Each row is followed by its group and then its class within the group.
-3; 1; 3; -5; -6; -1; -25; -1; 6; 0; -3; -3; -6; 25; 0; 3; -1; -3; -1; -2; 11; -3; 4; 3; 5; 2; -3; 0; -2; 1; 5; -7; -46; 5; 4; -6; 0; 1; 0; -5; -9; 1 : L/FS
-1; -1; 2; 0; 1; 0; -9; -1; 1; 1; -1; -1; -2; 1; -2; 1; 1; -3; 0; -1; 2; -2; 2; 0; -1; 3; 0; -2; 1; -1; 0; -3; -17; 3; 0; -1; -2; -4; 0; 1; -2; 1 : L/Cz
1; 1; 2; -1; -1; -1; -10; -4; 1; 0; 1; -3; 0; 4; -1; 4; 3; -5; -8; -3; 4; 1; 0; 1; -1; 2; -1; 0; 1; -1; 1; -4; -28; 2; 0; -1; -1; 0; -1; 0; -3; 1 : L/Lz
0; 0; 3; -3; 0; -4; -13; 0; 1; 2; -1; -3; -3; 16; 3; -1; -1; -1; 0; 0; 8; -2; 0; 2; -2; -2; -1; -2; -2; -2; 2; -7; -35; 3; 1; -4; 0; 0; 4; 0; -7; 0 : L/Cz
1; -1; 3; 2; 1; 2; -10; 1; 1; -2; -6; -3; -1; 2; 1; 3; -2; 3; -2; 0; -4; 2; -1; 0; 1; 3; 0; -3; 1; 3; 1; 7; -20; 7; 2; -2; -6; -4; -3; -3; 15; 0 : Z/PZ
-3; 5; 3; -2; 1; -3; -17; 2; 4; 1; 2; -6; -4; 10; -4; -1; 1; -1; -2; -1; 7; -2; 0; 3; 1; 2; -3; 0; 0; 3; 2; -7; -31; 1; 3; -3; -2; 0; 1; -2; 2; 2 : L/FS
-1; 1; 3; -2; -1; 0; -14; 2; 2; -1; -2; -3; -9; 16; 3; 2; 1; -3; 1; 0; 8; -1; -1; 1; 1; -1; 0; 1; 1; -3; -1; -1; -46; 4; 3; 1; 3; -1; 1; -4; -10; 2 : L/Lz
1; 3; 2; 0; 0; 0; -11; 2; 1; -5; -7; -5; -1; 0; -1; 0; 8; 4; 1; -3; 2; 1; 0; -4; -3; 6; 0; 2; 1; 3; -1; 0; -22; 7; 2; -2; -1; -2; 1; -4; -8; 1 : Z/ML
-3; 2; 3; 1; 0; -1; -11; 3; 1; 0; -3; -4; -3; 7; 1; 6; -2; -7; -2; -1; 7; -1; 0; 1; 0; 2; 0; -1; 1; -3; 4; -9; -37; 2; 2; -4; -2; -3; 0; -4; -7; 1 : L/Lz
-1; 2; 4; 0; -3; 1; -12; 2; 1; -1; -3; -5; -1; 7; -1; 0; -1; 5; 4; -3; 5; 0; 0; 1; -3; 7; -1; -1; 0; 6; 0; -3; -33; 6; 4; -3; -2; -3; -1; -5; -11; 2 : Z/Nc
-1; -1; 4; -5; 0; -2; -17; 3; 3; 0; -1; -2; -4; 14; -1; 0; 3; -4; -2; -1; 10; -5; 0; 2; 3; -2; -2; 0; 1; 0; 3; -4; -43; 2; 3; -2; 0; -1; 1; -1; -8; 2 : L/FS
0; 3; 6; -3; -2; 0; -16; 2; 0; 0; -3; -3; -3; 7; -2; 0; 4; -2; -3; -2; 6; 1; 0; -1; 0; 3; 0; -2; 1; -1; 1; 0; -45; 6; 3; -3; -1; -2; 2; -2; -14; -5 : Z/Nc
0; 0; 5; -3; -2; -1; -11; 1; 1; -1; -2; -4; -3; 9; -1; 2; 0; 0; -1; -2; 4; -1; 1; 0; -1; 3; -1; 0; 1; -1; 1; -3; -37; 3; 3; 0; -2; -3; -1; -3; -8; 1 : L/Cz
-1; 1; 4; -4; -1; 3; -14; 2; 2; 2; 0; -2; -4; 15; -1; 4; 1; -2; 0; -1; 16; -2; 0; 2; -1; 3; 0; -1; 1; 1; 4; -6; -37; 5; 3; -3; -3; -1; -1; -2; -8; 1 : L/Cz
0; 0; 2; -2; 0; 0; -7; 2; 1; -1; -3; -2; -2; 3; 0; -2; 0; -4; 3; -2; 5; 0; -1; 0; -3; 7; 3; 0; -2; 0; 1; -2; -33; 5; 3; -1; -3; -5; -1; -5; -12; 0 : Z/Nc
0; 0; 6; -3; 0; 0; -15; 2; 1; -2; -3; -7; -1; 5; -6; -7; 2; 2; 2; -2; 4; 0; 1; 2; -2; 4; -1; 1; 1; 3; -2; -2; -43; 9; 5; -3; -3; -4; -4; -3; -17; 2 : Z/Nc
4; -1; 3; -2; 0; 0; -10; 1; 3; -2; -3; -4; 0; 4; -1; 2; -2; 5; 1; 0; 2; 0; 0; 3; 0; 2; -2; -2; 0; 0; -1; -1; -19; 5; 3; 10; -1; -4; -1; 0; -6; -1 : Z/PZ
0; 0; 5; 0; -4; -4; -2; 0; 0; -12; 0; -7; 1; -7; -3; 2; 3; -2; -2; -9; 2; -1; -2; -1; -5; 2; 0; -6; 3; 0; -2; 1; -35; 6; 1; 0; -3; -5; -3; 0; -15; 0 : Z/Nc
